Here is a tiny trained network, its code and every weight. The questions are about switching its units off for an input and a class, where a switched-off unit gives its printed mean instead of its output.

import numpy as np


def w(rows, s, z=0):
    codes = np.array(rows[::2]) - 128.0
    scale = np.full(codes.shape[1], s)
    scale[-1] = z or s
    return codes * scale


def f(y):
    return y / 2 * (1 + np.tanh(0.7978845608 * (y + 0.044715 * y**3)))


def log_softmax(a):
    a = a - a.max(-1, keepdims=True)
    return a - np.log(np.exp(a).sum(-1, keepdims=True))


def net(x, mask):
    res = np.array(x, float).reshape(1, 6) / 4 @ E
    y = f(res @ A[0][:, :-1].T + A[0][:, -1])
    res = res + np.where(mask, y, B[0][:, -1]) @ B[0][:, :-1]
    return log_softmax(res[-1] @ U[:, :-1].T + U[:, -1])


A, B = {}, {}
E = w([
[128,78,165,179,79,88,54,195],'x0',
[130,133,130,139,132,126,135,130],'x1',
[210,175,54,152,58,170,120,81],'x2',
[174,100,126,139,147,248,146,204],'x3',
[149,69,111,166,164,123,90,80],'x4',
[125,131,129,125,130,127,125,129],'x5',
],0.014)
A[0] = w([
[220,208,35,149,22,135,124,126,185],'n1',
[120,98,139,172,93,89,72,199,23],'n2',
[191,200,78,122,163,168,34,76,81],'n3',
[87,205,106,112,40,103,210,213,70],'n4',
[116,200,135,99,123,2,81,77,72],'n5',
[184,128,150,137,52,121,74,143,2],'n6',
],0.0086,0.0055)
B[0] = w([
[82,137,190,85,129,132,85,163,249],'n1',
[104,182,119,88,95,166,248,67,174],'n2',
[95,97,189,103,63,98,167,132,177],'n3',
[154,51,131,188,90,94,127,58,192],'n4',
[174,115,161,128,97,225,151,213,213],'n5',
[104,134,135,74,103,120,219,134,152],'n6',
],0.012,0.016)
U = w([
[58,119,169,123,151,95,121,174,164],'0',
[120,207,108,88,124,170,203,80,68],'1',
[138,116,142,146,124,142,121,146,249],'2',
[203,117,117,151,113,223,111,196,36],'3',
[125,114,132,141,119,123,115,151,251],'4',
[139,49,144,168,103,115,102,105,188],'5',
[190,176,66,170,99,146,61,94,102],'6',
[204,207,11,157,101,21,25,62,2],'7',
],0.013,0.0099)

Each question gives the input, the list of numbers given to net, and the class t.
The units are the neurons (one row each of A and B). Each row of codes is followed by its name. A weight is (code - 128) times the scale printed after its matrix; where a second scale follows, it is the last column's (A, B and U).
mask holds one flag per neuron, in row order. A switched-off neuron (its flag False) gives its mean, the last column of its row in B, instead of its output. The means were averaged over made-up inputs and are rounded, as every weight is.
A unit's drop is (log p(t) with every unit on - log p(t) with that unit switched off) / (log p(t) with every unit on - log p(t) with every unit switched off).
The circuit of an input: a set's keep is (log p(t) with only the set's units on - log p(t) with every unit switched off) / (log p(t) with every unit on - log p(t) with every unit switched off). Starting from all 6 units, units are removed one at a time, each time the one whose removal leaves the highest keep (on an exact tie, the one counted first), for as long as the keep stays at least 0.8.
units of the circuit, in order: the units of the circuit, biggest drop first
unit that matters most: the unit with the biggest drop
top k neurons: the k neurons with the biggest drops, biggest first
input [-3,8,-6,-6,1,3], class 4: unit that matters most	n1
input [0,-6,-5,-2,5,7], class 2: units of the circuit, in order	(n1, n3)
input [-5,-7,5,4,4,-1], class 4: units of the circuit, in order	(n2, n5, n1)
input [8,2,5,0,7,-6], class 1: units of the circuit, in order	(n2, n6)
input [-4,1,-1,-5,1,7], class 2: top 2 neurons	(n2, n5)
input [-1,8,-4,-2,3,-5], class 4: units of the circuit, in order	(n1, n3)
input [-4,2,-3,4,-8,3], class 5: units of the circuit, in order	(n4, n2)
input [-1,4,8,6,4,0], class 0: units of the circuit, in order	(n1, n3)
input [-4,-3,-1,-6,-6,1], class 3: units of the circuit, in order	(n5, n2)
input [-7,-6,3,5,6,8], class 2: units of the circuit, in order	(n2, n5)
input [-2,8,3,6,-7,5], class 4: top 3 neurons	(n5, n4, n1)
input [-4,7,-6,3,-4,-8], class 2: units of the circuit, in order	(n1, n2)
input [-1,3,-5,-5,-6,2], class 5: units of the circuit, in order	(n4, n1)
input [-7,-4,0,0,8,-7], class 5: top 3 neurons	(n2, n3, n6)
input [1,-6,0,3,-7,-5], class 5: units of the circuit, in order	(n4, n5)
input [-5,4,1,7,-7,-7], class 2: top neuron	(n5)
input [-2,-5,3,-6,6,3], class 3: top 2 neurons	(n5, n4)
input [0,1,4,4,6,-1], class 5: top 2 neurons	(n5, n3)
input [0,4,4,-7,5,1], class 3: top 2 neurons	(n5, n4)
input [8,3,-7,-7,-8,5], class 1: top 2 neurons	(n2, n1)
input [3,-2,4,6,-6,7], class 2: top 3 neurons	(n5, n4, n1)
input [-2,-5,-3,-4,2,4], class 4: top 3 neurons	(n1, n2, n4)
